Input:
[[6 5 5 6 2 4 8 5 6 4]
 [3 6 2 5 5 5 4 5 6 6]
 [3 6 2 5 5 4 4 4 6 6]
 [4 5 4 5 7 6 3 5 5 6]
 [4 5 4 5 5 5 4 4 5 5]
 [5 5 5 6 3 5 6 5 6 5]
 [7 4 8 5 5 5 5 5 3 3]
 [5 5 5 5 5 4 5 4 5 4]
 [7 4 8 4 5 5 5 5 3 3]
 [5 6 5 5 4 4 5 4 5 5]
 [2 6 1 4 5 4 4 4 6 6]]
Output: 6

Input:
[[106  66  66  81  74 134]
 [117 104 108  95 103 111]
 [121 141 136 118 131  83]
 [111 105 100 108 104 110]
 [227  98 137  36  96 182]
 [106  66  66  79  75 136]
 [100 108 107 106 107  99]
 [121 141 132 116 131  82]
 [109  90  94 102  94 116]]
Output: 83

Input:
[[79 40 36 58 31 39 35 41]
 [56 42 57 19 49 62 55 50]
 [71 34 32 93 32 31 39 42]
 [21 42 58 80 45 43 60 50]
 [48 44 38 31 63 48 60 60]
 [25 39 42 87 43 46 64 52]
 [50 51 53 64 35 39 38 34]
 [40 52 40 67 45 38 40 41]
 [21 47 63 61 51 49 54 51]
 [14 56 48 65 47 58 53 52]]
Output: 42

Input:
[[1 5 1 1 2 1 8]
 [5 5 5 5 4 5 4]
 [5 6 5 5 4 5 5]
 [0 5 0 1 3 2 8]
 [1 4 9 3 8 1 9]
 [8 6 1 7 1 8 2]
 [3 5 5 4 6 4 6]
 [1 5 1 1 2 2 8]]
Output: 5

Input:
[[-25 -18  -1  -7 -31  11 -29   7 -35  25 -17  -2 -19 -11  -7]
 [  7  -2  26 -12  18 -29 -25 -29  38   6   5 -15 -14 -30 -27]
 [ 10   5  17  16  -1 -13 -21   9  37  -5  47 -40 -22   0  -6]
 [-12 -23 -20 -37 -15 -17   1 -13   1  -3 -20   6 -12  10 -33]
 [  5 -12 -19  36  -5   9  -2  15  42 -21  12  -5  22   6   7]]
Output: -6

Input:
[[7167 7304 2734 6796 6020 4803 5798 6550 6801 6824 4153 5266]
 [6445 6952 3393 6130 6854 6456 5261 6100 7027 8097 3625 6905]
 [4478 7495 6718 6738 4959 4199 5207 5815 5253 7075 4639 4421]
 [5412 5534 3682 6936 5326 7748 6507 6160 5327 3539 7532 4655]
 [5418 7563 7029 5291 5078 7446 2663 5581 6719 5189 3786 4245]
 [4981 8329 6927 5035 6215 3654 4770 5201 6267 8024 2780 5176]]
Output: 4421

Input:
[[46 38 47 48 52 31]
 [72 23 50 20 38 55]
 [33 70 53 74 53 53]
 [79 31 73 16 20 81]
 [23 77 43 79 65 31]
 [79 45 68 17 40 53]]
Output: 53
---
Q:
[[ 69 -23   6 -25 -16]
 [ 35 -56  62 -40  29]
 [ 67 -20   3 -23 -17]]
A: -23

Q:
[[-68  -6 -12   5  43  29]
 [ 57  45  40  12 -13  -9]
 [-66 -49 -45  -9  52  28]]
A: -6

Q:
[[ 24 -37  10 -23 -28 -27 -13]
 [ -6 -31  41   7  -5   3  19]
 [ 46 -11  -6  25  60  13 -16]]
A: -37

Q:
[[  2  -2   5  42]
 [ 10  20   3 -23]
 [ 48  38  53  27]]
A: -2

Q:
[[ 31  -7  -7  -6]
 [-10   3 -23  68]
 [-12 -11 -17 -26]]
A: -7

Q:
[[ 55 -56 -56   9  57 -53  55]
 [ 57 -53 -51  50  56 -55  57]
 [-59  57  56  57 -29  59 -56]]
A: -56
---
[ 22 -56 -10 -39 -12 -61] → -61
[-49  39 -15  58  21 -10] → -10
[-18 -12  29 -68 -11] → -11
[-54 -14  15 -45 -43] → -43
[ -8  70 -58  26] → 26
[-20 -45 -17 -50 -23  17] → 17
[-12   4  26  54  24   3   0] → 0
---
((11, 21, 20, 16, 17, 21), (-1, 20, 23, 9, 15, 32), (-1, -26, -27, -33, 2, 38)) -> -1
((898, 905, 607, 644, 458, 78, 904), (81, 88, 482, 345, 658, 897, 79), (87, 810, 883, 757, 875, 130, 92)) -> 87
((37, 38, -48, -47), (3, 39, -48, 38), (39, 39, -50, -35)) -> 39
((7553, 7925, 6194, 7188, 6842, 7519), (5674, 5249, 5172, 7665, 7328, 7088), (2480, 6249, 4251, 6185, 6921, 9507)) -> 2480
((14, 30, 18, 4, 44), (-2, -3, 9, -34, 21), (14, 29, 18, 2, 45)) -> 14
((4, 9, 8, 7, 2, 6), (3, 6, 8, 6, 9, 5), (4, 9, 8, 7, 2, 5)) -> 4
---
[-164.3  -25.2   38.1  182.2   64.0] ans = 38.1

[[-101.525  106.649  -52.319  -49.563   26.894]
 [ 112.391   63.546  -67.663 -175.497 -147.830]
 [ -39.228  157.459  -64.552 -122.155  -49.241]] ans = -67.663

[-0.7 -0.9 -1.7  0.9 -1.0  2.0 -0.7] ans = 0.9

[ -33.98  -22.98  125.88  -14.98 -113.85] ans = 125.88

[ 0.05  0.12  0.15 -0.16  0.02] ans = 0.15

[  56.1   30.0 -137.5  -23.6  147.9] ans = -137.5
---
[[ -8 -19  -5  -4  24  23  44]
 [ -8 -19  -5  -3  22  21  42]
 [ -8 -19  -5  22 -53 -14 -15]] --> -19

[[-31  30  16  14  16 -14   4]
 [ 13 -12 -11   0  -7   4  -3]
 [ 42 -66 -49 -37 -14 -13 -21]] --> -12

[[-42  -1   6  53  55 -18 -46]
 [-35  36 -36  16  16  38 -28]
 [  9  28 -11 -32 -31  19  22]] --> 36

[[ 52  25  34   8 -17  26]
 [ 14 -20 -11  -7  18  10]
 [ -2 -38 -30 -14  33   3]] --> -20

[[-13  -2  35  55  25]
 [ 33 -32   1 -65  22]
 [  4  41 -15  19  12]] --> -32

[[ -3  34  25  12 -30  21]
 [ 16  19  19  33 -33  -9]
 [ 10  15 -55  29 -17   2]] --> 19

[[ 18  -8   7  22  -2  -6 -26]
 [-30  16 -14  -6   6 -20   0]
 [ 13   0   0  21 -51  -4 -66]] --> 16

[[-26  -8  42   7  48 -45]
 [ 53   5 -69  -2  28 -39]
 [-27  39  39 -10  17 -43]] --> 5
---
[ 0.07  0.15  0.13  0.16  0.10  0.14 -0.15] value -0.15, 0.07

[-1.2  1.1 -0.4 -0.5  0.9] value 0.9, -1.2

[  6.84 -15.58  10.76 -11.45] value -11.45, 6.84

[-0.152 -0.025  0.146 -0.012] value -0.012, -0.152

[ 14.30   6.87   7.96 -11.18  11.11] value 11.11, 14.30

[-108.092   56.335  140.917  136.303] value 136.303, -108.092

[[ 0.105 -0.153 -0.126 -0.067]
 [-0.033  0.158  0.124  0.029]] value -0.067, -0.033
---
[-1.1 -1.9  1.1 -1.1 -1.1  0.8  1.9] -> -1.1, 1.9

[ 10.58 -12.10  -5.26 -10.04   7.04  -7.35  -4.01] -> -10.04, 10.58

[-18.039   3.338  -7.672  -0.632   1.482  12.015   6.665] -> -0.632, 12.015

[[ 0.19  0.02  0.10  0.05  0.00]
 [-0.21  0.13 -0.13  0.14  0.16]
 [-0.04  0.07  0.00  0.02  0.11]] -> -0.13, 0.19

[ 0.165  0.035  0.125 -0.105  0.140 -0.013  0.120] -> -0.105, 0.165

[ 0.019  0.167  0.026  0.038 -0.120] -> 0.026, 0.167

[[-0.11  0.16 -0.09 -0.03  0.04  0.12  0.06]
 [-0.05 -0.22 -0.09 -0.04  0.08 -0.08 -0.09]
 [-0.02 -0.15  0.07  0.02 -0.10 -0.09 -0.06]] -> -0.04, 0.16

[  6.57   4.15 -11.88   9.14  11.85] -> -11.88, 11.85

[ 0.14  0.05  0.03 -0.20  0.08 -0.11 -0.04] -> -0.20, 0.14

[[  3.222  -4.627  -3.087 -10.254  11.608   6.326   8.699]
 [ -2.747 -13.048   9.827  10.267   1.763   5.135   3.749]
 [ -3.273   1.751  -7.279 -21.219  16.921   4.835  -8.614]] -> 10.267, 16.921
---
((-32, 80, 222, 370, 455, 390), (44, -104, -316, -525, -730, -800), (725, 791, 729, 585, 412, 253))
-32, 253
(76, 83, 0, 70, 29)
76, 29
((5242, 5118, 5087, 7696, 6814, 4894, 8647), (9473, 7210, 6892, 2573, 3291, 5928, 2133), (7422, 3252, 2955, 6203, 4084, 1127, 7804))
5242, 7804
(611, -463, -647, -357, -57)
611, -57
(748, 453, 417, 111, 874, 833, -687)
748, -687
(28, 237, 51, 144)
28, 144
(2195, 6104, 6574, 2595, 8337)
2195, 8337
---
Input:
[[ 0.64 -1.17 -0.24 -0.37 -1.23 -1.34]
 [ 1.72 -1.32 -0.03  0.69 -1.01 -2.08]
 [ 1.01 -0.39 -2.07  0.82 -2.01 -1.39]]
Output: 1.72

Input:
[[  89.597  -50.157  164.230   66.597]
 [  60.126  -81.194  149.585   72.125]
 [ -69.355  218.124 -189.468 -135.140]]
Output: 60.126

Input:
[[ 173.249 -154.865 -100.994   15.918]
 [ 213.467  -78.733  -63.763  -46.320]
 [ 193.872 -109.679  -65.866  -21.346]]
Output: 213.467

Input:
[[ 20.13 -13.33 -17.83 -15.20  23.62  -2.98]
 [-11.64  14.03  12.87  17.35 -14.00  -0.13]
 [ -3.21   0.64   5.30  -6.80   6.09  -5.92]]
Output: -11.64

Input:
[[-0.14 -0.10 -0.11 -0.16  0.06  0.08  0.20]
 [-0.10 -0.02 -0.05 -0.20 -0.05  0.01  0.15]
 [-0.09 -0.02 -0.03 -0.20 -0.07  0.01  0.13]]
Output: -0.10

Input:
[[ 201.9   14.8  166.3   34.6  119.8 -178.3]
 [-122.9  209.7   32.2  -33.7   58.3   86.7]
 [ -45.7  -71.1 -163.1 -115.6   89.0   10.7]]
Output: -122.9

Input:
[[ -2.9 -12.9   4.3  -3.6 -16.7  -5.3]
 [  5.5  14.9  -3.8 -12.6  -3.5   4.7]
 [ -5.3 -15.8  -5.2   2.8  14.2   2.1]]
Output: 5.5
